Below are the code and all the weights of a small trained network. Each question names an input and a class and asks about switching units off, where a switched-off unit gives its printed mean instead of its output.

import numpy as np


def w(rows, s, z=0):
    codes = np.array(rows[::2]) - 128.0
    scale = np.full(codes.shape[1], s)
    scale[-1] = z or s
    return codes * scale


def norm(h):
    return h / np.sqrt((h * h).mean(-1, keepdims=True) + 1e-5)


def f(y):
    return y / 2 * (1 + np.tanh(0.7978845608 * (y + 0.044715 * y**3)))


def log_softmax(a):
    a = a - a.max(-1, keepdims=True)
    return a - np.log(np.exp(a).sum(-1, keepdims=True))


def net(x, mask):
    res = np.array(x, float).reshape(1, 8) / 4 @ E
    u = 0
    for l in range(3):
        y = f(norm(res) @ A[l][:, :-1].T + A[l][:, -1])
        res = res + np.where(mask[u : u + 5], y, B[l][:, -1]) @ B[l][:, :-1]
        u += 5
    return log_softmax(norm(res)[-1] @ U[:, :-1].T + U[:, -1])


A, B = {}, {}
E = w([
[88,135,94,166,174,86,127,175],'x0',
[98,167,26,9,64,115,103,166],'x1',
[132,122,138,118,131,130,132,124],'x2',
[150,120,76,98,190,153,247,120],'x3',
[2,157,179,87,117,123,109,19],'x4',
[162,98,159,68,201,59,72,76],'x5',
[134,131,198,50,121,117,155,181],'x6',
[125,142,107,159,147,119,112,107],'x7',
],0.004)
A[0] = w([
[54,166,108,113,80,79,146,47,89],'0.n1',
[112,90,94,105,162,126,209,117,244],'0.n2',
[165,157,190,173,163,167,135,144,86],'0.n3',
[116,155,176,167,60,103,10,161,96],'0.n4',
[253,125,63,142,148,115,116,192,16],'0.n5',
],0.0058,0.0011)
B[0] = w([
[72,131,132,112,105,199,60,98,251],'0.n1',
[166,253,171,196,204,194,103,93,230],'0.n2',
[35,95,91,36,73,41,202,80,174],'0.n3',
[224,208,198,105,201,162,255,166,242],'0.n4',
[74,62,201,22,83,223,75,82,230],'0.n5',
],0.0059,0.0024)
A[1] = w([
[153,145,103,87,27,118,7,161,130],'1.n1',
[32,76,208,205,181,139,112,118,111],'1.n2',
[135,143,124,161,28,255,169,118,206],'1.n3',
[126,63,159,219,119,32,198,100,122],'1.n4',
[219,46,99,170,129,199,97,198,4],'1.n5',
],0.0048,0.00045)
B[1] = w([
[111,87,75,170,135,115,155,147,186],'1.n1',
[142,63,145,92,71,131,111,127,223],'1.n2',
[98,134,116,217,172,38,100,227,255],'1.n3',
[149,65,68,100,70,96,161,89,181],'1.n4',
[113,92,254,138,101,118,19,30,155],'1.n5',
],0.0066,0.0027)
A[2] = w([
[230,166,172,103,168,125,1,83,243],'2.n1',
[140,166,70,65,110,129,68,180,113],'2.n2',
[114,151,43,121,182,83,89,173,218],'2.n3',
[173,202,160,88,166,80,208,180,141],'2.n4',
[188,102,185,148,108,184,75,169,9],'2.n5',
],0.0061,0.0011)
B[2] = w([
[137,225,69,152,240,133,121,194,255],'2.n1',
[131,44,107,177,73,43,203,32,173],'2.n2',
[210,39,253,112,195,117,200,69,178],'2.n3',
[153,202,212,190,147,86,71,36,196],'2.n4',
[37,116,192,63,187,187,190,40,158],'2.n5',
],0.0068,0.0039)
U = w([
[133,243,149,150,137,188,183,86,179],'0',
[1,137,123,45,79,223,18,103,177],'1',
[132,80,93,99,40,96,190,40,11],'2',
[101,186,112,157,159,119,119,188,94],'3',
[171,182,121,139,71,139,49,80,172],'4',
],0.006,0.0012)

Each question gives the input, the list of numbers given to net, and the class t.
The units are the neurons (one row each of A and B). Each row of codes is followed by its name. A weight is (code - 128) times the scale printed after its matrix; where a second scale follows, it is the last column's (A, B and U).
mask holds one flag per neuron, layer by layer. A switched-off neuron (its flag False) gives its mean, the last column of its row in B, instead of its output. The means were averaged over made-up inputs and are rounded, as every weight is.
A unit's drop is (log p(t) with every unit on - log p(t) with that unit switched off) / (log p(t) with every unit on - log p(t) with every unit switched off).
The circuit of an input: a set's keep is (log p(t) with only the set's units on - log p(t) with every unit switched off) / (log p(t) with every unit on - log p(t) with every unit switched off). Starting from the 12 units with the biggest drops (on a tie, the unit counted first), units are removed one at a time, each time the one whose removal leaves the highest keep (on an exact tie, the one counted first), for as long as the keep stays at least 0.8.
circuit, biggest first: the units of the circuit, biggest drop first
unit that matters most: the unit with the biggest drop
top k neurons: the k neurons with the biggest drops, biggest first
top k neurons in layer l: the k neurons of layer l with the biggest drops, biggest first
input [8,7,-4,2,4,-2,7,-1], class 2: top 3 neurons	(2.n2, 0.n4, 2.n1)
input [-4,-1,-1,2,-2,-5,1,1], class 3: unit that matters most	1.n3
input [-7,7,6,1,3,-4,-3,-6], class 2: circuit, biggest first	(2.n2, 1.n3)
input [-2,6,-2,-7,-5,3,4,2], class 0: top 2 neurons	(0.n4, 2.n5)
input [-8,-5,7,-2,-1,1,-1,-6], class 2: circuit, biggest first	(0.n3, 1.n4, 0.n2, 0.n5)
input [4,8,-6,4,-5,-7,-2,6], class 2: circuit, biggest first	(2.n2, 2.n1)
input [6,8,-2,0,-7,4,-5,-4], class 2: top 3 neurons	(2.n2, 1.n1, 2.n3)
input [-2,4,0,-1,4,8,5,6], class 3: circuit, biggest first	(2.n1, 0.n5)
input [-4,7,-4,-5,-6,-5,-3,-5], class 2: top 3 neurons	(2.n2, 1.n1, 0.n2)
input [-6,-2,8,-2,-6,6,3,-4], class 1: circuit, biggest first	(0.n5, 2.n5)
input [-4,-6,-4,-6,-8,2,-2,7], class 1: top 3 neurons	(0.n5, 2.n5, 0.n2)
input [-5,-7,-4,-2,4,-4,-5,8], class 2: top 2 neurons in layer 1	(1.n4, 1.n2)
input [-4,0,-1,3,-7,6,-1,-7], class 1: top 2 neurons in layer 0	(0.n5, 0.n4)
input [-2,-8,1,-2,-6,-7,5,-1], class 2: top 4 neurons in layer 0	(0.n3, 0.n1, 0.n2, 0.n4)
input [-7,0,-5,-3,-5,1,-1,-6], class 1: circuit, biggest first	(0.n5)
input [8,-1,-1,4,-5,5,2,-6], class 1: top 2 neurons	(0.n5, 0.n4)
input [-1,3,1,-8,-1,-8,6,-6], class 0: top 2 neurons in layer 2	(2.n4, 2.n5)
input [-1,-6,-3,4,-6,-6,3,6], class 1: top 2 neurons in layer 1	(1.n5, 1.n1)
input [3,6,-6,1,-8,8,-5,-4], class 1: top 2 neurons in layer 1	(1.n5, 1.n3)
input [-4,4,-3,3,5,-6,0,-4], class 3: top neuron	(1.n3)
input [7,-8,8,-4,1,-6,-6,7], class 2: top 2 neurons in layer 1	(1.n4, 1.n2)
input [3,-6,-4,-5,-8,1,8,0], class 1: top 2 neurons in layer 0	(0.n5, 0.n2)
input [-8,-8,2,2,3,-4,5,8], class 2: top 2 neurons in layer 0	(0.n3, 0.n4)
